Below are the code and all the weights of a small trained network. Each question names an input and a class and asks about switching units off, where a switched-off unit gives its printed mean instead of its output.

import numpy as np


def w(rows, s, z=0):
    codes = np.array(rows[::2]) - 128.0
    scale = np.full(codes.shape[1], s)
    scale[-1] = z or s
    return codes * scale


def norm(h):
    return h / np.sqrt((h * h).mean(-1, keepdims=True) + 1e-5)


def f(y):
    return y / 2 * (1 + np.tanh(0.7978845608 * (y + 0.044715 * y**3)))


def log_softmax(a):
    a = a - a.max(-1, keepdims=True)
    return a - np.log(np.exp(a).sum(-1, keepdims=True))


def net(x, mask):
    res = np.array(x, float).reshape(1, 4) / 4 @ E
    u = 0
    for l in range(3):
        y = f(norm(res) @ A[l][:, :-1].T + A[l][:, -1])
        res = res + np.where(mask[u : u + 9], y, B[l][:, -1]) @ B[l][:, :-1]
        u += 9
    return log_softmax(norm(res)[-1] @ U[:, :-1].T + U[:, -1])


A, B = {}, {}
E = w([
[231,89,99],'x0',
[60,138,69],'x1',
[108,2,139],'x2',
[165,119,215],'x3',
],0.00059)
A[0] = w([
[128,128,128,128],'0.n1',
[57,72,94,177],'0.n2',
[131,137,148,1],'0.n3',
[89,208,106,235],'0.n4',
[129,124,124,186],'0.n5',
[163,120,138,71],'0.n6',
[251,181,171,127],'0.n7',
[122,196,147,97],'0.n8',
[105,169,123,233],'0.n9',
],0.0026,0.00092)
B[0] = w([
[128,128,128,128],'0.n1',
[74,137,216,184],'0.n2',
[158,55,90,46],'0.n3',
[207,213,205,254],'0.n4',
[118,164,154,173],'0.n5',
[77,90,117,101],'0.n6',
[7,69,204,249],'0.n7',
[209,111,156,133],'0.n8',
[161,196,174,222],'0.n9',
],0.0012,0.00061)
A[1] = w([
[183,101,182,145],'1.n1',
[125,150,96,223],'1.n2',
[139,156,71,181],'1.n3',
[122,143,106,247],'1.n4',
[113,140,121,105],'1.n5',
[136,3,27,172],'1.n6',
[116,149,109,254],'1.n7',
[149,54,115,162],'1.n8',
[159,72,185,104],'1.n9',
],0.0038,0.00076)
B[1] = w([
[73,250,95,238],'1.n1',
[180,85,152,170],'1.n2',
[194,81,126,141],'1.n3',
[171,101,158,186],'1.n4',
[135,107,139,114],'1.n5',
[194,191,224,253],'1.n6',
[175,97,160,198],'1.n7',
[159,204,128,188],'1.n8',
[92,194,62,225],'1.n9',
],0.0025,0.00067)
A[2] = w([
[114,237,176,82],'2.n1',
[158,99,161,168],'2.n2',
[195,111,1,200],'2.n3',
[156,142,188,189],'2.n4',
[147,76,157,195],'2.n5',
[120,137,105,254],'2.n6',
[130,195,171,68],'2.n7',
[153,84,163,75],'2.n8',
[129,143,107,252],'2.n9',
],0.0039,0.00091)
B[2] = w([
[79,163,3,250],'2.n1',
[95,155,79,141],'2.n2',
[107,49,60,126],'2.n3',
[72,158,87,191],'2.n4',
[49,154,104,132],'2.n5',
[109,77,156,151],'2.n6',
[91,156,64,194],'2.n7',
[89,188,81,116],'2.n8',
[101,83,141,158],'2.n9',
],0.0021,0.0022)
U = w([
[163,81,181,1],'0',
[245,162,210,100],'1',
[40,45,255,136],'2',
[212,1,44,135],'3',
[59,247,32,197],'4',
],0.0075,0.0084)

Each question gives the input, the list of numbers given to net, and the class t.
The units are the neurons (one row each of A and B). Each row of codes is followed by its name. A weight is (code - 128) times the scale printed after its matrix; where a second scale follows, it is the last column's (A, B and U).
mask holds one flag per neuron, layer by layer. A switched-off neuron (its flag False) gives its mean, the last column of its row in B, instead of its output. The means were averaged over made-up inputs and are rounded, as every weight is.
A unit's drop is (log p(t) with every unit on - log p(t) with that unit switched off) / (log p(t) with every unit on - log p(t) with every unit switched off).
The circuit of an input: a set's keep is (log p(t) with only the set's units on - log p(t) with every unit switched off) / (log p(t) with every unit on - log p(t) with every unit switched off). Starting from the 12 units with the biggest drops (on a tie, the unit counted first), units are removed one at a time, each time the one whose removal leaves the highest keep (on an exact tie, the one counted first), for as long as the keep stays at least 0.8.
circuit, biggest first: the units of the circuit, biggest drop first
unit that matters most: the unit with the biggest drop
top k neurons: the k neurons with the biggest drops, biggest first
k most important neurons of layer l: the k neurons of layer l with the biggest drops, biggest first
drop when u is switched off: that unit's drop, to one decimal
input [4,1,8,-5], class 1: top 2 neurons -> [1.n6; 0.n7]
input [3,-2,-5,-5], class 3: top 2 neurons -> [1.n6; 2.n3]
input [-5,5,7,-4], class 2: circuit, biggest first -> [2.n1; 1.n1]
input [-5,2,8,8], class 4: circuit, biggest first -> [0.n7; 1.n9]
input [-1,8,-4,-4], class 3: unit that matters most -> 1.n6
input [-4,-4,4,-3], class 2: circuit, biggest first -> [1.n1; 2.n1]
input [-5,0,1,-6], class 2: top 3 neurons -> [2.n1; 1.n6; 0.n2]
input [-4,3,3,4], class 2: circuit, biggest first -> [1.n6; 2.n1; 1.n1]
input [-4,4,-4,-5], class 3: 3 most important neurons of layer 1 -> [1.n6; 1.n1; 1.n8]
input [-3,4,2,6], class 2: circuit, biggest first -> [1.n6; 2.n1; 1.n8]
input [3,-8,6,-8], class 1: top 3 neurons -> [1.n6; 0.n4; 0.n7]
input [1,1,2,-5], class 1: top 3 neurons -> [1.n6; 0.n7; 2.n1]
input [5,4,7,-7], class 1: 2 most important neurons of layer 1 -> [1.n6; 1.n1]
input [0,7,1,-4], class 3: top 3 neurons -> [0.n7; 1.n3; 2.n3]
input [5,3,-3,-7], class 3: unit that matters most -> 2.n3
input [-3,7,1,-6], class 2: top 2 neurons -> [2.n1; 0.n2]
input [6,-4,1,-5], class 1: 2 most important neurons of layer 1 -> [1.n6; 1.n3]
input [6,-5,-1,-7], class 1: top 3 neurons -> [1.n6; 2.n1; 1.n3]
input [8,2,8,-5], class 1: drop when 1.n6 is switched off -> 0.9
input [4,5,-3,0], class 3: drop when 2.n1 is switched off -> 0.1
input [3,7,-8,1], class 3: 2 most important neurons of layer 2 -> [2.n3; 2.n1]
input [-8,7,5,-7], class 2: top neuron -> [2.n1]
input [4,0,0,-3], class 1: drop when 1.n6 is switched off -> 0.7
input [-5,3,1,-1], class 2: top 2 neurons -> [1.n6; 2.n1]
input [-8,8,3,-5], class 2: top 2 neurons -> [2.n1; 1.n1]
